Below are the code and all the weights of a small trained network. Each question names an input and a class and asks about switching units off, where a switched-off unit gives its printed mean instead of its output.

import numpy as np


def w(rows, s, z=0):
    codes = np.array(rows[::2]) - 128.0
    scale = np.full(codes.shape[1], s)
    scale[-1] = z or s
    return codes * scale


def f(y):
    return np.maximum(y, 0)


def log_softmax(a):
    a = a - a.max(-1, keepdims=True)
    return a - np.log(np.exp(a).sum(-1, keepdims=True))


def net(x, mask):
    res = np.array(x, float).reshape(1, 7) / 4 @ E
    y = f(res @ A[0][:, :-1].T + A[0][:, -1])
    res = res + np.where(mask, y, B[0][:, -1]) @ B[0][:, :-1]
    return log_softmax(res[-1] @ U[:, :-1].T + U[:, -1])


A, B = {}, {}
E = w([
[174,68,245,151,155,152,136,188],'x0',
[198,160,60,178,139,43,130,207],'x1',
[133,142,153,240,242,106,87,47],'x2',
[1,166,121,174,151,194,170,206],'x3',
[130,130,127,129,129,126,128,128],'x4',
[74,119,108,28,229,61,152,145],'x5',
[202,113,27,111,172,233,190,108],'x6',
],0.0087)
A[0] = w([
[203,82,29,160,167,207,191,86,60],'N1',
[165,130,186,127,132,134,136,173,235],'N2',
[136,83,174,210,204,118,145,87,69],'N3',
[60,144,183,138,76,8,58,95,79],'N4',
[157,77,170,140,194,147,156,167,80],'N5',
[90,59,146,39,227,79,148,132,157],'N6',
[122,158,124,215,227,116,119,92,39],'N7',
[126,160,126,175,192,122,113,54,26],'N8',
[63,131,116,176,162,176,183,169,47],'N9',
[152,109,90,135,166,170,127,125,9],'N10',
[178,160,151,220,25,188,94,113,166],'N11',
[197,151,161,132,79,100,164,76,85],'N12',
[145,133,114,111,150,175,203,120,52],'N13',
[205,65,138,53,96,93,86,69,33],'N14',
[85,60,136,128,72,155,135,27,161],'N15',
[159,114,159,166,54,152,121,139,89],'N16',
[72,236,48,118,101,97,93,32,139],'N17',
[83,165,139,133,124,180,149,205,34],'N18',
[124,95,114,162,109,139,112,129,64],'N19',
[143,158,163,201,32,187,121,82,1],'N20',
[144,100,126,51,51,147,178,205,35],'N21',
[227,125,110,83,165,76,84,106,107],'N22',
[153,115,72,211,97,94,131,162,177],'N23',
[47,118,140,139,115,161,150,112,123],'N24',
[94,101,196,122,122,187,141,86,174],'N25',
[69,154,177,168,66,67,99,148,64],'N26',
[151,35,218,146,172,139,107,190,116],'N27',
[87,177,91,205,142,125,148,235,75],'N28',
[187,159,117,166,129,69,156,210,129],'N29',
],0.011,0.0069)
B[0] = w([
[157,185,177,57,150,175,146,109,246],'N1',
[167,111,106,160,148,133,171,211,202],'N2',
[114,133,143,107,40,100,131,150,193],'N3',
[152,160,208,75,169,173,176,134,224],'N4',
[168,122,93,168,131,106,181,159,172],'N5',
[11,149,47,138,159,117,130,126,231],'N6',
[82,134,153,73,55,73,119,138,208],'N7',
[112,158,150,79,20,83,144,150,181],'N8',
[157,160,156,188,117,167,55,74,200],'N9',
[150,154,143,93,125,165,154,63,154],'N10',
[48,144,81,127,164,143,151,156,239],'N11',
[120,152,135,170,138,122,83,101,172],'N12',
[156,158,178,69,150,166,127,97,168],'N13',
[130,180,161,225,109,139,64,112,206],'N14',
[189,33,112,101,160,83,84,117,204],'N15',
[73,144,99,137,128,124,124,146,177],'N16',
[228,102,59,222,120,103,181,193,239],'N17',
[126,159,164,190,122,97,71,127,185],'N18',
[79,129,139,151,126,107,180,99,136],'N19',
[1,159,77,117,166,101,159,109,183],'N20',
[87,134,194,125,27,66,170,119,207],'N21',
[94,151,138,159,139,170,66,148,212],'N22',
[154,33,127,76,164,89,103,134,213],'N23',
[182,113,122,145,128,107,77,131,192],'N24',
[166,49,113,68,153,62,90,92,203],'N25',
[194,184,185,67,152,194,165,103,197],'N26',
[194,134,96,189,132,135,168,163,206],'N27',
[133,125,135,160,138,148,69,87,224],'N28',
[119,30,111,34,151,86,96,38,208],'N29',
],0.0092,0.013)
U = w([
[103,119,156,101,1,103,135,133,99],'0',
[52,140,95,126,199,123,137,132,141],'1',
[164,157,176,80,182,171,149,116,93],'2',
[132,134,160,181,142,136,24,116,94],'3',
[146,26,130,92,171,104,80,109,84],'4',
[181,107,98,170,126,125,181,158,137],'5',
[128,109,127,119,143,134,108,143,250],'6',
],0.014,0.021)

Each question gives the input, the list of numbers given to net, and the class t.
The units are the neurons (one row each of A and B). Each row of codes is followed by its name. A weight is (code - 128) times the scale printed after its matrix; where a second scale follows, it is the last column's (A, B and U).
mask holds one flag per neuron, in row order. A switched-off neuron (its flag False) gives its mean, the last column of its row in B, instead of its output. The means were averaged over made-up inputs and are rounded, as every weight is.
A unit's drop is (log p(t) with every unit on - log p(t) with that unit switched off) / (log p(t) with every unit on - log p(t) with every unit switched off).
The circuit of an input: a set's keep is (log p(t) with only the set's units on - log p(t) with every unit switched off) / (log p(t) with every unit on - log p(t) with every unit switched off). Starting from the 12 units with the biggest drops (on a tie, the unit counted first), units are removed one at a time, each time the one whose removal leaves the highest keep (on an exact tie, the one counted first), for as long as the keep stays at least 0.8.
circuit, biggest first: the units of the circuit, biggest drop first
most important unit: the unit with the biggest drop
k most important neurons: the k neurons with the biggest drops, biggest first
drop when u is switched off: that unit's drop, to one decimal
input [7,8,-3,2,-3,2,2], class 4: circuit, biggest first => (N29)
input [0,5,-3,-6,-3,-2,-4], class 3: 4 most important neurons => (N14; N22; N12; N25)
input [3,5,-6,-8,3,-8,-2], class 1: circuit, biggest first => (N11; N20)
input [5,8,8,6,2,-1,7], class 0: circuit, biggest first => (N7; N3)
input [-3,-2,-7,-3,2,4,-8], class 2: 3 most important neurons => (N4; N26; N7)
input [-3,2,5,-8,5,8,5], class 1: 2 most important neurons => (N6; N9)
input [3,0,5,-7,1,-7,-2], class 1: 2 most important neurons => (N11; N20)
input [-2,4,0,7,-5,-2,-7], class 2: 2 most important neurons => (N26; N4)
input [3,7,-5,-8,-4,6,4], class 3: 2 most important neurons => (N14; N22)
input [0,5,7,-6,1,-8,4], class 1: 2 most important neurons => (N11; N20)
input [-4,-6,6,3,4,1,-7], class 2: 3 most important neurons => (N4; N26; N21)
input [-7,5,4,-7,-1,2,-7], class 2: 2 most important neurons => (N4; N26)
input [5,-8,7,5,4,-5,7], class 4: 3 most important neurons => (N25; N15; N21)
input [7,2,3,2,3,-1,7], class 2: circuit, biggest first => (N1)
input [8,3,3,-5,2,-1,4], class 5: 2 most important neurons => (N27; N5)
input [7,-7,-3,6,1,-5,3], class 4: 3 most important neurons => (N25; N15; N17)
input [3,-5,2,8,1,-5,2], class 3: 2 most important neurons => (N9; N18)
input [-8,-3,-7,8,2,1,-3], class 3: circuit, biggest first => (N18; N9)
input [-5,4,7,-6,1,-5,-5], class 0: drop when N7 is switched off => 0.3
input [3,-3,7,-6,2,1,-3], class 0: most important unit => N3
input [-6,8,-1,-1,6,-1,5], class 4: drop when N29 is switched off => 0.4
input [7,1,8,5,5,7,-2], class 0: drop when N3 is switched off => 0.5
